Here is a tiny trained network, its code and every weight. The questions are about switching its units off for an input and a class, where a switched-off unit gives its printed mean instead of its output.

import numpy as np


def w(rows, s, z=0):
    codes = np.array(rows[::2]) - 128.0
    scale = np.full(codes.shape[1], s)
    scale[-1] = z or s
    return codes * scale


def norm(h):
    return h / np.sqrt((h * h).mean(-1, keepdims=True) + 1e-5)


def f(y):
    return np.maximum(y, 0)


def log_softmax(a):
    a = a - a.max(-1, keepdims=True)
    return a - np.log(np.exp(a).sum(-1, keepdims=True))


def net(x, mask):
    res = np.array(x, float).reshape(1, 5) / 4 @ E
    u = 0
    for l in range(2):
        y = f(norm(res) @ A[l][:, :-1].T + A[l][:, -1])
        res = res + np.where(mask[u : u + 11], y, B[l][:, -1]) @ B[l][:, :-1]
        u += 11
    return log_softmax(norm(res)[-1] @ U[:, :-1].T + U[:, -1])


A, B = {}, {}
E = w([
[84,85,115,159,199,131,56],'x0',
[156,90,150,171,144,53,147],'x1',
[184,95,40,153,69,255,92],'x2',
[110,82,60,179,242,208,194],'x3',
[92,103,50,146,119,119,161],'x4',
],0.0087)
A[0] = w([
[196,177,89,127,111,81,247,110],'0.n1',
[255,216,67,148,122,118,210,206],'0.n2',
[186,213,133,70,86,203,99,190],'0.n3',
[126,166,167,188,180,148,66,22],'0.n4',
[51,58,167,65,182,140,88,218],'0.n5',
[224,55,190,122,193,71,100,254],'0.n6',
[179,123,110,116,95,133,146,79],'0.n7',
[120,45,169,129,140,88,106,126],'0.n8',
[239,137,105,100,157,113,152,63],'0.n9',
[112,58,193,160,28,134,132,66],'0.n10',
[184,150,184,103,106,88,212,52],'0.n11',
],0.0073,0.0028)
B[0] = w([
[36,47,205,129,71,180,206,208],'0.n1',
[131,86,184,103,90,129,115,230],'0.n2',
[254,87,213,77,176,105,86,246],'0.n3',
[174,154,242,150,145,54,160,155],'0.n4',
[150,159,92,132,186,102,151,221],'0.n5',
[59,211,94,115,143,128,163,253],'0.n6',
[95,165,155,115,128,93,17,161],'0.n7',
[36,169,168,115,200,110,102,185],'0.n8',
[115,130,136,87,75,138,100,153],'0.n9',
[136,205,93,115,79,86,148,173],'0.n10',
[62,76,91,155,83,177,137,203],'0.n11',
],0.008,0.0054)
A[1] = w([
[171,99,66,59,160,141,123,92],'1.n1',
[135,106,136,128,81,91,207,228],'1.n2',
[98,97,129,92,175,71,81,251],'1.n3',
[73,190,192,72,130,190,125,132],'1.n4',
[159,182,123,159,70,173,178,163],'1.n5',
[89,104,153,185,48,138,176,87],'1.n6',
[184,124,161,176,136,135,134,115],'1.n7',
[172,201,95,106,75,101,112,166],'1.n8',
[117,89,50,176,115,161,126,102],'1.n9',
[186,105,57,12,167,132,158,38],'1.n10',
[77,140,142,166,203,138,117,171],'1.n11',
],0.011,0.0023)
B[1] = w([
[121,96,99,97,194,144,150,175],'1.n1',
[47,57,149,90,78,119,134,228],'1.n2',
[196,183,115,174,191,114,160,241],'1.n3',
[184,101,86,116,145,119,70,251],'1.n4',
[119,149,224,109,119,192,107,173],'1.n5',
[32,121,125,121,87,176,143,213],'1.n6',
[55,196,206,130,146,186,143,160],'1.n7',
[180,2,72,152,82,118,136,200],'1.n8',
[139,168,85,123,131,125,198,185],'1.n9',
[162,104,124,104,123,163,153,167],'1.n10',
[137,249,116,137,150,83,75,255],'1.n11',
],0.0089,0.0061)
U = w([
[127,104,146,96,134,217,143,57],'0',
[103,106,94,167,94,78,168,2],'1',
[104,116,21,164,155,203,193,152],'2',
[101,201,150,158,205,93,133,253],'3',
[2,92,193,116,68,168,213,181],'4',
[204,58,165,116,25,86,84,77],'5',
],0.009,0.003)

Each question gives the input, the list of numbers given to net, and the class t.
The units are the neurons (one row each of A and B). Each row of codes is followed by its name. A weight is (code - 128) times the scale printed after its matrix; where a second scale follows, it is the last column's (A, B and U).
mask holds one flag per neuron, layer by layer. A switched-off neuron (its flag False) gives its mean, the last column of its row in B, instead of its output. The means were averaged over made-up inputs and are rounded, as every weight is.
A unit's drop is (log p(t) with every unit on - log p(t) with that unit switched off) / (log p(t) with every unit on - log p(t) with every unit switched off).
The circuit of an input: a set's keep is (log p(t) with only the set's units on - log p(t) with every unit switched off) / (log p(t) with every unit on - log p(t) with every unit switched off). Starting from the 12 units with the biggest drops (on a tie, the unit counted first), units are removed one at a time, each time the one whose removal leaves the highest keep (on an exact tie, the one counted first), for as long as the keep stays at least 0.8.
circuit, biggest first: the units of the circuit, biggest drop first
unit that matters most: the unit with the biggest drop
top k neurons: the k neurons with the biggest drops, biggest first
top k neurons in layer l: the k neurons of layer l with the biggest drops, biggest first
drop when u is switched off: that unit's drop, to one decimal
input [-8,-3,7,-1,1], class 5: circuit, biggest first : (0.n3)
input [-4,7,-7,6,-4], class 4: top 3 neurons : (0.n1, 0.n11, 1.n2)
input [-3,8,-4,8,-4], class 4: circuit, biggest first : (0.n1, 1.n2)
input [-5,-4,-3,-4,-3], class 5: circuit, biggest first : (1.n4, 1.n8)
input [-4,-8,-8,-1,-6], class 5: top 2 neurons in layer 1 : (1.n4, 1.n11)
input [5,2,6,-1,-5], class 3: top 2 neurons : (0.n4, 1.n7)
input [-3,3,-2,-2,-6], class 4: top 2 neurons : (0.n11, 1.n6)
input [4,7,2,-8,7], class 1: top 2 neurons : (0.n3, 0.n8)
input [2,-8,8,-6,7], class 5: top 2 neurons : (0.n3, 1.n8)
input [5,-4,0,5,-2], class 3: top 2 neurons : (1.n11, 0.n4)
input [3,-5,-1,-4,-1], class 5: top 2 neurons : (1.n8, 1.n11)
input [-3,-3,5,-3,5], class 5: top 2 neurons in layer 0 : (0.n3, 0.n7)
input [8,5,8,2,-6], class 3: top 2 neurons : (0.n4, 1.n11)
input [-4,-8,-2,-3,6], class 5: top 2 neurons : (0.n3, 1.n4)
input [-6,-8,-6,7,-4], class 0: unit that matters most : 1.n4
input [-3,5,8,3,-2], class 4: top 2 neurons in layer 0 : (0.n2, 0.n5)
input [-5,-7,2,5,5], class 0: drop when 1.n5 is switched off : 0.2
input [0,-8,-2,-7,0], class 5: drop when 1.n6 is switched off : 0.0
input [-2,-2,0,-2,-6], class 5: drop when 1.n8 is switched off : 0.1
input [6,1,4,5,-7], class 3: top neuron in layer 1 : (1.n11)
